Below are the code and all the weights of a small trained network. Each question names an input and a target symbol and asks about switching units off, where a switched-off unit gives its printed mean instead of its output.

import numpy as np


def w(rows, s, z=0):
    codes = np.array(rows[::2]) - 128.0
    scale = np.full(codes.shape[1], s)
    scale[-1] = z or s
    return codes * scale


def norm(h):
    return h / np.sqrt((h * h).mean(-1, keepdims=True) + 1e-5)


def f(y):
    return y / 2 * (1 + np.tanh(0.7978845608 * (y + 0.044715 * y**3)))


def softmax(a):
    e = np.exp(a - a.max(-1, keepdims=True))
    return e / e.sum(-1, keepdims=True)


def log_softmax(a):
    a = a - a.max(-1, keepdims=True)
    return a - np.log(np.exp(a).sum(-1, keepdims=True))


def net(x, mask):
    ids = ['αβγδζηθλμπστφψω'.index(c) for c in x.split()]
    T = len(ids)
    res = E[ids] + P[:T]
    u = 0
    for l in range(2):
        r = norm(res)
        for j in range(2):
            rows = slice(2 * j, 2 * j + 2)
            q, k, v = (r @ M[l][rows].T for M in (Q, K, V))
            z = softmax(np.where(np.tri(T) > 0, q @ k.T / 2**0.5, -1e9)) @ v
            o = O[l][rows]
            res = res + np.where(mask[u + j], z, o[:, -1]) @ o[:, :-1]
        u += 2
        y = f(norm(res) @ A[l][:, :-1].T + A[l][:, -1])
        res = res + np.where(mask[u : u + 8], y, B[l][:, -1]) @ B[l][:, :-1]
        u += 8
    return log_softmax(norm(res)[-1] @ U[:, :-1].T + U[:, -1])


Q, K, V, O, A, B = {}, {}, {}, {}, {}, {}
E = w([
[115,238,174,218,25],'α',
[128,137,143,127,133],'β',
[131,142,141,129,136],'γ',
[182,107,79,105,141],'δ',
[129,138,146,124,138],'ζ',
[170,82,169,248,55],'η',
[92,126,130,126,72],'θ',
[126,131,148,122,133],'λ',
[127,135,145,125,134],'μ',
[220,111,147,149,122],'π',
[201,218,117,215,158],'σ',
[85,190,59,127,116],'τ',
[174,54,128,144,58],'φ',
[130,133,150,121,140],'ψ',
[125,127,147,124,127],'ω',
],0.015)
P = w([
[161,120,140,181,75],'0',
[134,91,119,237,127],'1',
[156,117,111,222,106],'2',
[163,136,165,138,55],'3',
[70,135,178,132,110],'4',
[95,61,97,251,192],'5',
[72,110,142,159,125],'6',
[145,185,165,62,74],'7',
[85,134,171,108,143],'8',
[60,85,97,254,185],'9',
[50,140,141,157,116],'10',
],0.0055)
Q[0] = w([
[97,76,125,248,207],'L0H1',
[127,161,184,126,87],'L0H1',
[136,210,173,2,32],'L0H2',
[216,104,96,85,139],'L0H2',
],0.0096)
K[0] = w([
[183,187,174,22,57],'L0H1',
[59,153,123,136,175],'L0H1',
[35,30,91,221,235],'L0H2',
[173,114,95,254,54],'L0H2',
],0.0084)
V[0] = w([
[54,102,137,123,119],'L0H1',
[55,155,117,223,172],'L0H1',
[134,254,144,193,163],'L0H2',
[133,149,62,181,62],'L0H2',
],0.0054)
O[0] = w([
[163,133,153,222,177,98],'L0H1',
[94,54,94,202,185,201],'L0H1',
[75,3,69,93,207,253],'L0H2',
[18,182,150,150,166,221],'L0H2',
],0.005,0.0027)
A[0] = w([
[86,184,124,156,70,203],'L0N1',
[246,78,51,111,124,172],'L0N2',
[175,127,183,195,129,112],'L0N3',
[105,119,94,166,2,2],'L0N4',
[66,150,218,179,122,123],'L0N5',
[208,168,40,63,125,179],'L0N6',
[180,53,171,181,128,91],'L0N7',
[104,123,144,187,162,147],'L0N8',
],0.0086,0.0046)
B[0] = w([
[128,49,128,72,146,254],'L0N1',
[139,108,133,10,148,213],'L0N2',
[127,241,116,89,53,173],'L0N3',
[101,54,94,191,129,146],'L0N4',
[111,143,193,111,164,252],'L0N5',
[100,99,112,202,254,204],'L0N6',
[198,160,54,126,131,210],'L0N7',
[146,109,173,126,120,245],'L0N8',
],0.0083,0.0038)
Q[1] = w([
[71,146,173,171,100],'L1H1',
[200,147,26,156,105],'L1H1',
[254,152,14,165,39],'L1H2',
[139,50,197,99,90],'L1H2',
],0.0083)
K[1] = w([
[126,187,131,222,42],'L1H1',
[183,63,119,62,143],'L1H1',
[213,150,148,192,73],'L1H2',
[113,22,133,2,112],'L1H2',
],0.0081)
V[1] = w([
[254,142,98,202,197],'L1H1',
[112,118,110,161,20],'L1H1',
[230,113,77,183,180],'L1H2',
[196,25,108,113,113],'L1H2',
],0.0038)
O[1] = w([
[129,87,203,175,37,121],'L1H1',
[30,163,110,155,58,10],'L1H1',
[80,153,62,105,70,135],'L1H2',
[130,99,178,2,144,135],'L1H2',
],0.004,0.0013)
A[1] = w([
[132,233,19,209,21,2],'L1N1',
[174,131,128,81,253,37],'L1N2',
[159,62,172,164,84,82],'L1N3',
[176,234,11,220,66,52],'L1N4',
[184,170,179,174,31,84],'L1N5',
[160,82,60,163,155,169],'L1N6',
[50,76,164,108,196,90],'L1N7',
[21,180,50,104,168,195],'L1N8',
],0.0058,0.0057)
B[1] = w([
[153,75,139,126,218,122],'L1N1',
[197,64,123,160,163,150],'L1N2',
[177,54,79,100,189,120],'L1N3',
[162,164,156,109,254,133],'L1N4',
[134,84,100,202,168,145],'L1N5',
[142,146,131,64,69,195],'L1N6',
[110,161,63,118,163,204],'L1N7',
[146,186,33,162,113,255],'L1N8',
],0.0086,0.0043)
U = w([
[60,119,183,210,69,177],'α',
[85,167,176,3,118,119],'β',
[173,69,156,150,137,124],'γ',
[185,63,51,49,228,3],'δ',
[126,162,155,118,125,109],'ζ',
[215,73,126,241,110,156],'η',
[30,6,134,119,116,113],'θ',
[50,119,166,198,236,33],'λ',
[107,125,149,86,132,107],'μ',
[241,210,111,25,91,77],'π',
[233,232,125,195,176,88],'σ',
[87,195,44,139,114,231],'τ',
[169,70,119,75,24,192],'φ',
[114,161,164,97,113,146],'ψ',
[164,199,169,152,72,180],'ω',
],0.012,0.0055)

Each question gives the input, a string of symbols that net reads in full, and the target symbol t.
The units are the heads (2 rows each of Q, K, V and O) and the neurons (one row each of A and B). Each row of codes is followed by its name. A weight is (code - 128) times the scale printed after its matrix; where a second scale follows, it is the last column's (O, A, B and U).
mask holds one flag per unit, layer by layer, with each layer's heads first. A switched-off unit (its flag False) gives its mean, the last column of its rows in O or B, instead of its output. The means were averaged over made-up inputs and are rounded, as every weight is.
A unit's drop is (log p(t) with every unit on - log p(t) with that unit switched off) / (log p(t) with every unit on - log p(t) with every unit switched off).
The circuit of an input: a set's keep is (log p(t) with only the set's units on - log p(t) with every unit switched off) / (log p(t) with every unit on - log p(t) with every unit switched off). Starting from the 12 units with the biggest drops (on a tie, the unit counted first), units are removed one at a time, each time the one whose removal leaves the highest keep (on an exact tie, the one counted first), for as long as the keep stays at least 0.8.
circuit, biggest first: the units of the circuit, biggest drop first
top k neurons: the k neurons with the biggest drops, biggest first
heads that matter: for each layer, one digit per head in row order, 1 if its drop is at least 0.15 and else 0, layers parted by /
input μ η ψ, target η: top 4 neurons -> L0N1, L0N2, L1N5, L0N8
input τ τ ω ψ τ γ, target π: heads that matter -> 01 / 00
input τ λ τ τ τ γ ζ λ π ζ, target σ: circuit, biggest first -> L0H2, L0N1, L0H1
input λ τ τ γ ω, target λ: circuit, biggest first -> L0N2
input λ λ τ λ η π, target π: circuit, biggest first -> L0N2, L0N3
input μ ψ ω, target η: circuit, biggest first -> L1H1, L0N2
input τ λ μ ω λ τ μ τ λ μ μ, target σ: top 4 neurons -> L0N1, L0N7, L0N2, L0N3
input τ δ π ω σ λ, target ω: top 3 neurons -> L0N5, L0N3, L0N8
input τ τ μ ω, target λ: circuit, biggest first -> L0H2, L0N2
input η σ σ β, target θ: circuit, biggest first -> L1H1, L0H2
input ζ ω λ ψ λ φ λ λ λ λ, target σ: circuit, biggest first -> L0H1, L0H2, L0N1
input π λ τ τ μ μ φ λ, target η: circuit, biggest first -> L0H1, L0H2, L0N2, L1N2
input μ γ δ σ τ τ ψ β, target λ: top 2 neurons -> L0N1, L0N2
input θ τ η δ β λ τ τ β, target λ: circuit, biggest first -> L0N2, L0N3
input ψ λ ψ ζ, target σ: circuit, biggest first -> L0N2
input τ γ γ, target λ: top 3 neurons -> L0N8, L0N2, L1N8
input θ λ ζ μ τ λ, target η: top 2 neurons -> L0N8, L0N1
input τ μ α ω, target η: circuit, biggest first -> L0N2, L0H1
input μ σ β, target η: heads that matter -> 00 / 10
input π δ μ β, target β: top 2 neurons -> L0N6, L1N5
input λ δ μ, target σ: top 3 neurons -> L0N3, L0N7, L0N2
input α η δ σ α ζ τ δ μ, target λ: heads that matter -> 10 / 00
input α μ γ, target τ: heads that matter -> 01 / 10
